Here is a tiny trained network, its code and every weight. The questions are about switching its units off for an input and a target symbol, where a switched-off unit gives its printed mean instead of its output.

import numpy as np


def w(rows, s, z=0):
    codes = np.array(rows[::2]) - 128.0
    scale = np.full(codes.shape[1], s)
    scale[-1] = z or s
    return codes * scale


def f(y):
    return np.maximum(y, 0)


def softmax(a):
    e = np.exp(a - a.max(-1, keepdims=True))
    return e / e.sum(-1, keepdims=True)


def log_softmax(a):
    a = a - a.max(-1, keepdims=True)
    return a - np.log(np.exp(a).sum(-1, keepdims=True))


def net(x, mask):
    ids = ['Λαβδζξ'.index(c) for c in x.split()]
    T = len(ids)
    res = E[ids] + P[:T]
    q, k, v = (res @ M[0].T for M in (Q, K, V))
    z = softmax(np.where(np.tri(T) > 0, q @ k.T / 3**0.5, -1e9)) @ v
    res = res + np.where(mask[0], z, O[0][:, -1]) @ O[0][:, :-1]
    y = f(res @ A[0][:, :-1].T + A[0][:, -1])
    res = res + np.where(mask[1:9], y, B[0][:, -1]) @ B[0][:, :-1]
    return log_softmax(res[-1] @ U[:, :-1].T + U[:, -1])


Q, K, V, O, A, B = {}, {}, {}, {}, {}, {}
E = w([
[188,89,95,100,195],'Λ',
[123,32,142,67,136],'α',
[83,148,148,78,44],'β',
[15,88,179,134,89],'δ',
[1,90,109,197,171],'ζ',
[180,151,29,57,83],'ξ',
],0.02)
P = w([
[112,251,132,116,143],'0',
[85,166,131,100,117],'1',
[99,142,108,156,162],'2',
[109,102,124,127,118],'3',
[129,76,114,150,126],'4',
[143,74,113,166,129],'5',
[126,72,132,152,85],'6',
],0.016)
Q[0] = w([
[106,118,112,110,158],'h0',
[91,9,125,150,169],'h0',
[68,161,102,102,146],'h0',
],0.012)
K[0] = w([
[101,162,130,170,78],'h0',
[126,75,31,212,10],'h0',
[110,207,89,108,149],'h0',
],0.011)
V[0] = w([
[119,150,4,126,135],'h0',
[133,135,96,185,144],'h0',
[98,203,162,167,98],'h0',
],0.012)
O[0] = w([
[113,78,1,167,108,251],'h0',
[125,40,96,220,242,76],'h0',
[137,63,144,186,91,131],'h0',
],0.013,0.0025)
A[0] = w([
[70,110,56,8,139,142],'n0',
[232,125,166,188,190,47],'n1',
[10,186,150,241,125,197],'n2',
[206,193,35,163,52,89],'n3',
[63,253,222,194,185,2],'n4',
[228,77,249,89,123,114],'n5',
[187,142,98,152,239,123],'n6',
[67,242,120,122,80,183],'n7',
],0.0066,0.0029)
B[0] = w([
[109,163,101,153,120,254],'n0',
[107,78,139,150,157,133],'n1',
[135,115,163,79,146,230],'n2',
[99,105,245,136,118,165],'n3',
[114,170,148,151,155,142],'n4',
[139,126,123,150,69,191],'n5',
[106,158,160,164,110,163],'n6',
[109,98,150,110,222,202],'n7',
],0.012,0.0096)
U = w([
[171,119,162,140,103,179],'Λ',
[187,22,194,103,213,140],'α',
[146,162,138,75,200,218],'β',
[97,210,162,234,111,71],'δ',
[205,82,253,128,159,114],'ζ',
[104,155,77,142,151,1],'ξ',
],0.0079,0.0033)

Each question gives the input, a string of symbols that net reads in full, and the target symbol t.
The units are the heads (3 rows each of Q, K, V and O) and the neurons (one row each of A and B). Each row of codes is followed by its name. A weight is (code - 128) times the scale printed after its matrix; where a second scale follows, it is the last column's (O, A, B and U).
mask holds one flag per unit, heads first, then neurons. A switched-off unit (its flag False) gives its mean, the last column of its rows in O or B, instead of its output. The means were averaged over made-up inputs and are rounded, as every weight is.
A unit's drop is (log p(t) with every unit on - log p(t) with that unit switched off) / (log p(t) with every unit on - log p(t) with every unit switched off).
The circuit of an input: a set's keep is (log p(t) with only the set's units on - log p(t) with every unit switched off) / (log p(t) with every unit on - log p(t) with every unit switched off). Starting from all 9 units, units are removed one at a time, each time the one whose removal leaves the highest keep (on an exact tie, the one counted first), for as long as the keep stays at least 0.8.
units of the circuit, in order: the units of the circuit, biggest drop first
most important unit: the unit with the biggest drop
k most important neurons: the k neurons with the biggest drops, biggest first
drop when u is switched off: that unit's drop, to one decimal
input ζ α δ, target α: units of the circuit, in order : [h0, n2]
input δ α α ξ α β α, target Λ: most important unit : n7
input α β α ζ Λ ζ δ, target α: 2 most important neurons : [n0, n2]
input α β Λ, target Λ: units of the circuit, in order : [h0, n7]
input α ζ ζ, target α: units of the circuit, in order : [n2, h0]
input ζ α α α β, target β: units of the circuit, in order : [h0, n7]
input α β ζ β β α α, target Λ: 2 most important neurons : [n5, n7]
input ξ β α α α α ξ, target β: 3 most important neurons : [n7, n0, n5]
input α β β Λ, target Λ: 3 most important neurons : [n7, n2, n5]
input ζ δ β α δ, target ζ: 2 most important neurons : [n0, n2]
input β α α α α, target β: drop when n5 is switched off : 0.0
input α δ α, target ζ: drop when n0 is switched off : 0.2
input β ζ β, target ζ: drop when h0 is switched off : 0.8
input α ξ δ, target ξ: most important neuron : [n0]
